Here is a tiny trained network, its code and every weight. The questions are about switching its units off for an input and a class, where a switched-off unit gives its printed mean instead of its output.

import numpy as np


def w(rows, s, z=0):
    codes = np.array(rows[::2]) - 128.0
    scale = np.full(codes.shape[1], s)
    scale[-1] = z or s
    return codes * scale


def f(y):
    return y / 2 * (1 + np.tanh(0.7978845608 * (y + 0.044715 * y**3)))


def log_softmax(a):
    a = a - a.max(-1, keepdims=True)
    return a - np.log(np.exp(a).sum(-1, keepdims=True))


def net(x, mask):
    res = np.array(x, float).reshape(1, 3) / 4 @ E
    y = f(res @ A[0][:, :-1].T + A[0][:, -1])
    res = res + np.where(mask, y, B[0][:, -1]) @ B[0][:, :-1]
    return log_softmax(res[-1] @ U[:, :-1].T + U[:, -1])


A, B = {}, {}
E = w([
[107,251,141,97,56,151,100,107],'x0',
[119,126,116,63,92,22,170,89],'x1',
[152,129,173,168,89,138,248,187],'x2',
],0.013)
A[0] = w([
[119,215,131,103,96,69,136,121,26],'N1',
[132,216,118,112,121,109,49,110,151],'N2',
[128,167,146,101,96,96,130,117,43],'N3',
[124,135,132,95,113,7,151,107,195],'N4',
[114,147,129,127,141,149,28,113,205],'N5',
[125,210,133,126,94,152,172,137,41],'N6',
[117,52,125,107,140,101,159,117,137],'N7',
[127,153,103,128,95,114,136,112,76],'N8',
[116,176,100,96,131,126,38,87,92],'N9',
[114,88,125,101,129,62,145,127,120],'N10',
[121,54,128,158,171,248,114,144,254],'N11',
[126,50,97,109,182,85,6,103,218],'N12',
[132,71,127,122,148,114,65,89,158],'N13',
[120,234,135,143,106,217,108,133,113],'N14',
[90,130,101,146,135,127,134,136,80],'N15',
[129,187,136,141,98,152,217,153,69],'N16',
[134,107,143,158,127,135,223,156,99],'N17',
[125,150,137,134,120,201,105,150,115],'N18',
],0.018,0.0064)
B[0] = w([
[75,203,113,76,204,161,150,196,189],'N1',
[88,87,148,127,104,192,48,167,215],'N2',
[90,170,133,90,170,139,151,179,163],'N3',
[169,139,104,42,82,92,77,185,222],'N4',
[35,90,42,158,160,154,118,87,216],'N5',
[143,220,107,134,127,100,204,104,178],'N6',
[133,34,112,147,71,95,146,127,185],'N7',
[99,143,155,98,130,120,132,159,148],'N8',
[103,23,181,129,100,143,35,222,214],'N9',
[177,60,120,109,55,124,123,97,180],'N10',
[94,166,154,196,252,156,116,188,245],'N11',
[177,206,129,78,183,78,182,15,254],'N12',
[160,157,134,97,154,91,162,78,191],'N13',
[182,94,117,159,13,105,104,5,218],'N14',
[103,128,118,120,123,116,148,140,125],'N15',
[151,188,156,165,87,108,221,111,190],'N16',
[115,66,122,170,85,179,126,221,198],'N17',
[173,74,169,146,63,107,151,66,179],'N18',
],0.031,0.025)
U = w([
[97,157,153,129,255,117,133,72,156],'0',
[69,73,142,129,96,166,65,57,134],'1',
[139,95,201,206,174,186,157,219,131],'2',
[138,182,178,170,67,130,177,38,151],'3',
[162,114,88,8,118,30,121,75,189],'4',
[51,162,143,21,135,146,33,172,107],'5',
[175,36,114,95,47,109,156,208,129],'6',
[105,244,144,35,79,101,189,171,1],'7',
],0.0084,0.0035)

Each question gives the input, the list of numbers given to net, and the class t.
The units are the neurons (one row each of A and B). Each row of codes is followed by its name. A weight is (code - 128) times the scale printed after its matrix; where a second scale follows, it is the last column's (A, B and U).
mask holds one flag per neuron, in row order. A switched-off neuron (its flag False) gives its mean, the last column of its row in B, instead of its output. The means were averaged over made-up inputs and are rounded, as every weight is.
A unit's drop is (log p(t) with every unit on - log p(t) with that unit switched off) / (log p(t) with every unit on - log p(t) with every unit switched off).
unit that matters most: the unit with the biggest drop
k most important neurons: the k neurons with the biggest drops, biggest first
drop when u is switched off: that unit's drop, to one decimal
input [1,-4,4], class 3: unit that matters most -> N9
input [0,-6,-5], class 0: 2 most important neurons -> (N11; N12)
input [-7,0,-7], class 0: 2 most important neurons -> (N11; N4)
input [7,3,0], class 5: 2 most important neurons -> (N2; N12)
input [0,-6,8], class 2: 2 most important neurons -> (N17; N11)
input [8,1,-7], class 5: 2 most important neurons -> (N1; N3)
input [6,2,0], class 5: 2 most important neurons -> (N2; N12)
input [0,-7,-8], class 0: 3 most important neurons -> (N12; N11; N13)
input [8,1,5], class 7: 2 most important neurons -> (N1; N3)
input [1,0,4], class 3: 4 most important neurons -> (N11; N9; N4; N1)
input [2,0,-3], class 1: 2 most important neurons -> (N4; N11)
input [2,-7,1], class 3: 2 most important neurons -> (N14; N9)
input [5,7,1], class 7: 2 most important neurons -> (N6; N5)
input [0,-2,-4], class 0: unit that matters most -> N12
input [4,0,5], class 3: 2 most important neurons -> (N14; N4)
input [0,-3,-8], class 0: drop when N12 is switched off -> 4.1
input [2,-2,1], class 3: drop when N9 is switched off -> 0.7
input [-4,-7,1], class 2: drop when N12 is switched off -> 0.2
input [-1,6,5], class 6: drop when N8 is switched off -> 0.0
input [6,1,-4], class 5: unit that matters most -> N1
